Below are the code and all the weights of a small trained network. Each question names an input and a class and asks about switching units off, where a switched-off unit gives its printed mean instead of its output.

import numpy as np


def w(rows, s, z=0):
    codes = np.array(rows[::2]) - 128.0
    scale = np.full(codes.shape[1], s)
    scale[-1] = z or s
    return codes * scale


def f(y):
    return y / 2 * (1 + np.tanh(0.7978845608 * (y + 0.044715 * y**3)))


def log_softmax(a):
    a = a - a.max(-1, keepdims=True)
    return a - np.log(np.exp(a).sum(-1, keepdims=True))


def net(x, mask):
    res = np.array(x, float).reshape(1, 8) / 4 @ E
    y = f(res @ A[0][:, :-1].T + A[0][:, -1])
    res = res + np.where(mask, y, B[0][:, -1]) @ B[0][:, :-1]
    return log_softmax(res[-1] @ U[:, :-1].T + U[:, -1])


A, B = {}, {}
E = w([
[216,61,195,158,117,206,141,210,23,54,124],'x0',
[211,141,137,181,113,133,146,32,115,222,21],'x1',
[127,133,131,119,124,128,129,127,128,119,114],'x2',
[119,125,122,128,126,132,133,124,119,125,120],'x3',
[126,134,125,126,112,124,137,123,99,138,150],'x4',
[134,121,119,134,133,122,132,135,126,138,143],'x5',
[139,127,123,128,130,113,128,136,118,141,146],'x6',
[147,137,130,26,254,222,130,60,98,157,162],'x7',
],0.015)
A[0] = w([
[123,149,99,200,61,93,110,153,136,96,116,232],'n0',
[100,161,94,89,106,100,129,42,186,202,122,149],'n1',
[180,120,154,169,122,113,131,59,117,179,62,172],'n2',
[126,129,116,74,200,179,146,103,128,148,161,147],'n3',
[105,159,135,40,216,148,116,103,112,168,147,135],'n4',
[150,146,143,193,121,113,141,75,141,198,77,120],'n5',
[228,110,157,176,142,190,148,94,67,154,67,72],'n6',
[173,72,177,152,114,174,128,186,81,45,147,162],'n7',
[84,109,106,46,164,188,97,130,123,99,167,133],'n8',
[84,132,115,114,125,141,107,154,138,69,194,234],'n9',
[9,146,107,112,129,54,115,143,171,129,151,254],'n10',
[168,148,139,79,151,188,135,178,95,101,168,93],'n11',
[225,125,137,64,208,228,124,73,82,145,135,81],'n12',
],0.012)
B[0] = w([
[96,122,122,191,70,78,119,171,147,138,152,213],'n0',
[145,126,39,166,179,157,114,33,123,78,181,216],'n1',
[157,182,83,193,98,111,126,115,111,174,117,211],'n2',
[170,155,137,106,180,158,153,104,115,111,111,207],'n3',
[179,164,176,100,171,151,96,72,104,101,137,216],'n4',
[123,168,80,195,128,92,110,124,90,120,129,197],'n5',
[165,39,157,129,26,128,116,132,160,212,145,217],'n6',
[71,40,206,192,132,137,90,178,70,88,78,255],'n7',
[147,158,157,97,198,130,176,144,123,164,123,208],'n8',
[65,110,163,73,149,135,155,123,145,102,98,216],'n9',
[79,115,121,78,44,120,183,97,246,151,212,222],'n10',
[80,104,142,115,157,152,143,156,133,144,94,200],'n11',
[87,78,145,88,78,231,123,58,173,205,81,241],'n12',
],0.013,0.031)
U = w([
[104,69,132,90,35,126,159,96,215,199,153,253],'0',
[146,198,134,33,211,106,180,102,144,103,175,125],'1',
[136,187,32,208,109,35,140,128,118,137,155,81],'2',
[213,148,81,158,178,129,86,33,76,145,143,66],'3',
[71,65,156,167,125,77,124,214,96,1,138,155],'4',
[108,92,178,101,204,145,160,171,58,126,74,18],'5',
[222,102,154,209,62,48,115,223,56,167,111,69],'6',
],0.011,0.0037)

Each question gives the input, the list of numbers given to net, and the class t.
The units are the neurons (one row each of A and B). Each row of codes is followed by its name. A weight is (code - 128) times the scale printed after its matrix; where a second scale follows, it is the last column's (A, B and U).
mask holds one flag per neuron, in row order. A switched-off neuron (its flag False) gives its mean, the last column of its row in B, instead of its output. The means were averaged over made-up inputs and are rounded, as every weight is.
A unit's drop is (log p(t) with every unit on - log p(t) with that unit switched off) / (log p(t) with every unit on - log p(t) with every unit switched off).
The circuit of an input: a set's keep is (log p(t) with only the set's units on - log p(t) with every unit switched off) / (log p(t) with every unit on - log p(t) with every unit switched off). Starting from the 12 units with the biggest drops (on a tie, the unit counted first), units are removed one at a time, each time the one whose removal leaves the highest keep (on an exact tie, the one counted first), for as long as the keep stays at least 0.8.
circuit, biggest first: the units of the circuit, biggest drop first
most important unit: the unit with the biggest drop
k most important neurons: the k neurons with the biggest drops, biggest first
drop of u: that unit's drop, to one decimal
input [-4,1,2,3,7,8,5,-2], class 2: circuit, biggest first => n12, n6
input [-8,1,1,-1,-8,-5,6,3], class 3: most important unit => n1
input [1,-7,6,2,8,4,-2,0], class 4: 2 most important neurons => n12, n6
input [8,-1,7,5,-4,3,-8,4], class 5: 2 most important neurons => n7, n10
input [2,0,-2,-6,4,-4,-7,8], class 5: 3 most important neurons => n10, n3, n4
input [-4,1,-2,-8,-4,6,4,-2], class 2: 2 most important neurons => n12, n6
input [0,4,6,3,-8,-2,-5,5], class 3: 2 most important neurons => n10, n4
input [3,0,-5,3,2,5,6,-8], class 4: 2 most important neurons => n6, n2
input [-1,0,8,-4,-4,4,2,2], class 1: 2 most important neurons => n6, n7
input [-3,2,-1,3,8,8,-5,-3], class 2: drop of n12 => 0.1
input [-5,-4,5,-5,-4,-1,4,1], class 1: drop of n6 => 0.3
input [8,2,5,1,4,7,-7,-1], class 6: drop of n7 => 0.2
input [1,-1,-8,-4,-2,1,1,-4], class 4: drop of n12 => 0.7
input [4,-1,1,8,-1,5,-2,6], class 5: circuit, biggest first => n10
